Here is a tiny trained network, its code and every weight. The questions are about switching its units off for an input and a target symbol, where a switched-off unit gives its printed mean instead of its output.

import numpy as np


def w(rows, s, z=0):
    codes = np.array(rows[::2]) - 128.0
    scale = np.full(codes.shape[1], s)
    scale[-1] = z or s
    return codes * scale


def norm(h):
    return h / np.sqrt((h * h).mean(-1, keepdims=True) + 1e-5)


def f(y):
    return y / 2 * (1 + np.tanh(0.7978845608 * (y + 0.044715 * y**3)))


def softmax(a):
    e = np.exp(a - a.max(-1, keepdims=True))
    return e / e.sum(-1, keepdims=True)


def log_softmax(a):
    a = a - a.max(-1, keepdims=True)
    return a - np.log(np.exp(a).sum(-1, keepdims=True))


def net(x, mask):
    ids = ['αβγδζθλμστφω'.index(c) for c in x.split()]
    T = len(ids)
    res = E[ids] + P[:T]
    r = norm(res)
    for j in range(3):
        rows = slice(2 * j, 2 * j + 2)
        q, k, v = (r @ M[0][rows].T for M in (Q, K, V))
        z = softmax(np.where(np.tri(T) > 0, q @ k.T / 2**0.5, -1e9)) @ v
        o = O[0][rows]
        res = res + np.where(mask[j], z, o[:, -1]) @ o[:, :-1]
    y = f(norm(res) @ A[0][:, :-1].T + A[0][:, -1])
    res = res + np.where(mask[3:7], y, B[0][:, -1]) @ B[0][:, :-1]
    return log_softmax(norm(res)[-1] @ U[:, :-1].T + U[:, -1])


Q, K, V, O, A, B = {}, {}, {}, {}, {}, {}
E = w([
[139,137,123,135],'α',
[221,142,128,61],'β',
[148,126,149,126],'γ',
[121,199,253,73],'δ',
[104,99,143,91],'ζ',
[156,126,168,144],'θ',
[111,97,126,149],'λ',
[152,124,156,135],'μ',
[86,151,130,143],'σ',
[113,122,158,119],'τ',
[124,114,104,103],'φ',
[157,119,95,145],'ω',
],0.025)
P = w([
[162,82,253,26],'0',
[165,88,244,40],'1',
[164,92,236,48],'2',
[163,96,225,55],'3',
[161,99,220,59],'4',
[159,103,215,65],'5',
[159,104,209,68],'6',
[157,107,205,74],'7',
[156,111,198,76],'8',
[152,112,194,81],'9',
[152,114,190,86],'10',
[152,114,187,87],'11',
[151,111,193,80],'12',
],0.0071)
Q[0] = w([
[166,28,126,55],'head 1',
[208,106,253,11],'head 1',
[118,208,86,127],'head 2',
[51,156,47,172],'head 2',
[134,184,157,137],'head 3',
[120,99,188,65],'head 3',
],0.014)
K[0] = w([
[121,56,67,133],'head 1',
[141,76,103,248],'head 1',
[112,183,137,84],'head 2',
[99,193,129,92],'head 2',
[128,168,157,109],'head 3',
[113,105,162,149],'head 3',
],0.018)
V[0] = w([
[182,160,49,152],'head 1',
[128,90,152,183],'head 1',
[167,77,82,167],'head 2',
[84,92,75,213],'head 2',
[121,137,178,98],'head 3',
[146,181,1,172],'head 3',
],0.0084)
O[0] = w([
[246,115,235,21,88],'head 1',
[148,147,217,160,148],'head 1',
[170,3,98,148,133],'head 2',
[134,92,133,109,82],'head 2',
[96,89,202,45,171],'head 3',
[91,124,153,76,9],'head 3',
],0.0057,0.014)
A[0] = w([
[229,174,70,159,169],'neuron 1',
[77,3,162,247,188],'neuron 2',
[161,91,221,188,2],'neuron 3',
[113,87,163,126,135],'neuron 4',
],0.0073,0.0019)
B[0] = w([
[120,110,254,13,159],'neuron 1',
[150,98,84,176,254],'neuron 2',
[79,134,46,63,210],'neuron 3',
[203,203,119,140,158],'neuron 4',
],0.0096,0.005)
U = w([
[158,75,45,217,190],'α',
[186,54,162,84,183],'β',
[57,114,27,48,141],'γ',
[69,197,253,97,3],'δ',
[201,205,188,228,52],'ζ',
[118,156,141,129,73],'θ',
[106,233,80,57,88],'λ',
[12,60,173,98,104],'μ',
[53,182,137,189,182],'σ',
[114,139,141,129,36],'τ',
[126,171,131,121,90],'φ',
[203,244,56,149,105],'ω',
],0.015,0.0067)

Each question gives the input, a string of symbols that net reads in full, and the target symbol t.
The units are the heads (2 rows each of Q, K, V and O) and the neurons (one row each of A and B). Each row of codes is followed by its name. A weight is (code - 128) times the scale printed after its matrix; where a second scale follows, it is the last column's (O, A, B and U).
mask holds one flag per unit, heads first, then neurons. A switched-off unit (its flag False) gives its mean, the last column of its rows in O or B, instead of its output. The means were averaged over made-up inputs and are rounded, as every weight is.
A unit's drop is (log p(t) with every unit on - log p(t) with that unit switched off) / (log p(t) with every unit on - log p(t) with every unit switched off).
The circuit of an input: a set's keep is (log p(t) with only the set's units on - log p(t) with every unit switched off) / (log p(t) with every unit on - log p(t) with every unit switched off). Starting from all 7 units, units are removed one at a time, each time the one whose removal leaves the highest keep (on an exact tie, the one counted first), for as long as the keep stays at least 0.8.
units of the circuit, in order: the units of the circuit, biggest drop first
unit that matters most: the unit with the biggest drop
k most important neurons: the k neurons with the biggest drops, biggest first
which heads matter: for each layer, one digit per head in row order, 1 if its drop is at least 0.15 and else 0, layers parted by /
drop when u is switched off: that unit's drop, to one decimal
input λ φ μ γ θ, target α: 2 most important neurons => neuron 3; neuron 2
input σ φ δ ω, target β: unit that matters most => head 1
input φ φ φ ζ σ μ θ μ θ β μ σ τ, target σ: units of the circuit, in order => head 2; neuron 1
input γ τ ζ γ θ ζ γ γ φ α β γ, target λ: which heads matter => 010
input β β ζ λ λ λ μ δ τ τ γ, target α: which heads matter => 100
input τ μ δ μ, target ω: units of the circuit, in order => neuron 3; head 2; head 1
input φ β τ γ ω τ ζ δ α φ, target β: which heads matter => 100
input ω θ λ φ ω ζ τ ζ φ σ μ, target β: units of the circuit, in order => head 1; neuron 3
input φ σ ζ ζ φ θ δ φ φ φ φ μ, target ω: units of the circuit, in order => neuron 3; head 2
input λ λ λ τ γ τ α α φ, target α: units of the circuit, in order => head 1; neuron 3
input ζ δ σ τ ζ α, target δ: 2 most important neurons => neuron 1; neuron 2
input θ ω β β β φ ω λ φ ζ, target α: 3 most important neurons => neuron 2; neuron 1; neuron 4
input β β θ λ γ ζ, target α: drop when head 1 is switched off => 0.3
input λ ω β λ α τ θ, target α: drop when head 2 is switched off => 0.0
input θ λ θ λ γ τ φ ω φ φ μ μ, target β: most important neuron => neuron 3
input σ δ β ζ γ φ α ω, target β: drop when head 1 is switched off => 0.1
input γ θ θ δ τ β τ θ τ, target σ: 2 most important neurons => neuron 1; neuron 3
input δ τ δ φ μ γ β φ μ φ α, target δ: drop when neuron 1 is switched off => 0.4
input ζ θ τ γ, target λ: 2 most important neurons => neuron 3; neuron 2
input β φ μ α δ ω α, target β: units of the circuit, in order => head 1
